Look-ups in named tables: a row name and a column name give one cell, copied from the table.

Giva =
         Vizi  Ledodo  Vevoba
Sovate  0.310   0.511   0.549
Bubot   0.186   0.552   0.624
Radatu  0.555   0.237   0.214
Gogef   0.358   0.409   0.428
Gan     0.640   0.674   0.685
Vikub   0.528   0.569   0.577
Zupe    0.210   0.571   0.640
Siku    0.664   0.568   0.564
Giru    0.408   0.476   0.493
Kovupi  0.249   0.662   0.732
Boni    0.516   0.597   0.610
Fumafu  0.299   0.546   0.591
Sebi    0.357   0.749   0.805

What is the Ledodo of Vikub in Giva? 0.569
What is the Ledodo of Giru in Giva? 0.476
What is the Vevoba of Zupe in Giva? 0.640
What is the Ledodo of Zupe in Giva? 0.571
What is the Vizi of Zupe in Giva? 0.210
What is the Ledodo of Siku in Giva? 0.568
What is the Vevoba of Siku in Giva? 0.564
What is the Vevoba of Giru in Giva? 0.493
Which row has the largest Ledodo? Sebi

Table Deketu
         Kanul  Pige  Telo  Lam  Vin  Buti  Pumo
Lurediz    121   127   123  110   83    98   110
Nako       112    70    36   45   92   131   168
Fip        121   177   211  212  172   128    96
Dagupi     215   177   119  106   80   102   111
Takadaz    149   179   148  124  122   120   132
Gemomed    103   134   165  180  161   141   119
Dup         73    73   107  118  124   129   117
Suzatob     94    61    44   74  117   141   167
Mef        145   115   109   98  110   120   128
Luros       42    80   123  157  211   212   174
Govonot    191   156   123  108  103   115   126
Batafik    121    82    87   94  115   125   129
Tilevo     111   146   187  209  186   151   117

Govonot, Buti: 115
Govonot, Lam: 108
Tilevo, Pumo: 117
Dagupi, Pumo: 111
Luros, Kanul: 42
Dup, Buti: 129
Tilevo, Kanul: 111
Govonot, Telo: 123
Govonot, Kanul: 191
Nako, Buti: 131
Dagupi, Vin: 80

Table Nedoved
|  | Pefira | Puboge | Bavuguz | Butef | Damom | Mebop | Mas | Poref |
|---|---|---|---|---|---|---|---|---|
| Suru | -0.1 | -0.2 | -0.1 | -0.1 | 0.0 | -0.1 | 0.0 | -0.2 |
| Ref | -0.1 | -0.1 | -0.1 | -0.1 | -0.1 | -0.1 | -0.1 | -0.1 |
| Lir | -0.1 | -0.1 | -0.1 | -0.1 | 0.0 | -0.1 | 0.0 | -0.2 |
| Duboru | -0.1 | -0.1 | -0.1 | -0.1 | -0.1 | -0.1 | -0.1 | -0.1 |
| Firi | -0.1 | -0.1 | 0.2 | 0.1 | 0.6 | -0.4 | -0.3 | -0.1 |
| Miga | -0.3 | 0.3 | 0.1 | 0.3 | -0.3 | 0.0 | -0.5 | -0.1 |
| Tiz | -0.1 | -0.1 | -0.1 | -0.1 | 0.0 | -0.1 | -0.1 | -0.1 |
| Puli | -0.1 | -0.2 | -0.1 | -0.2 | 0.0 | -0.1 | -0.1 | -0.1 |
| Didam | -0.3 | 0.3 | 0.1 | 0.3 | -0.3 | 0.0 | -0.5 | -0.2 |

Puboge of Lir is -0.1
Mas of Lir is 0.0
Pefira of Didam is -0.3
Puboge of Duboru is -0.1
Mebop of Tiz is -0.1
Bavuguz of Lir is -0.1

Suz =
          Mab  Rusomem  Vuvof  Taneve  Ruguvu  Zenemur
Zosoped  5653     4946   6510    9757    8355     6829
Sovip    6428     7766   5556    5642    4519     4905
Toz      3163     7400   7027    4741    8879     5983
Mavifu   7030     6687   5841     863    2584     4844
Vaze     8379     4947   6723    2782    5202     4895

Mab of Mavifu: 7030
Zenemur of Toz: 5983
Taneve of Toz: 4741
Taneve of Vaze: 2782
Mab of Sovip: 6428
Mab of Zosoped: 5653

Table Nesanaz
	Bodil	Gegiv
Pul	199	165
Legok	158	85
Bol	110	223
Tek	133	229
Labi	18	159
Vamen	241	171
Bivamo	150	138
Zagozo	230	77
Fopum	252	137
Dizi	150	100
Mamoz	121	9

Gegiv of Mamoz = 9
Gegiv of Legok = 85
Bodil of Tek = 133
Bodil of Pul = 199
Bodil of Bol = 110
Bodil of Labi = 18
Bodil of Vamen = 241
Bodil of Dizi = 150
Gegiv of Dizi = 100
Gegiv of Zagozo = 77
Gegiv of Bol = 223
Gegiv of Fopum = 137
Bodil of Mamoz = 121
Bodil of Bivamo = 150
Bodil of Fopum = 252

Miguv:
         Desu  Zenuzi  Pekude
Veb        85     239     244
Muguv     190     191     168
Kopazez    49     205     220

Pekude of Kopazez: 220
Zenuzi of Veb: 239
Desu of Kopazez: 49
Desu of Veb: 85
Desu of Muguv: 190
Pekude of Muguv: 168
Zenuzi of Muguv: 191
Pekude of Veb: 244
Zenuzi of Kopazez: 205

Table Divoli
|  | Vefizeg | Gebip | Repep | Nol | Zes | Retuseb | Bagefo |
|---|---|---|---|---|---|---|---|
| Geda | 96 | 132 | 158 | 171 | 119 | 110 | 198 |
| Lokuf | 156 | 107 | 65 | 46 | 119 | 129 | 6 |
| Nar | 120 | 180 | 124 | 125 | 74 | 43 | 122 |

What is the Retuseb of Nar in Divoli? 43
What is the Bagefo of Lokuf in Divoli? 6
What is the Gebip of Nar in Divoli? 180
What is the Repep of Geda in Divoli? 158
What is the Gebip of Geda in Divoli? 132
What is the Repep of Nar in Divoli? 124
What is the Repep of Lokuf in Divoli? 65
What is the Gebip of Lokuf in Divoli? 107
What is the Vefizeg of Geda in Divoli? 96
What is the Nol of Lokuf in Divoli? 46
What is the Zes of Geda in Divoli? 119
What is the Zes of Nar in Divoli? 74
What is the Nol of Geda in Divoli? 171
Which row has the largest Vefizeg? Lokuf

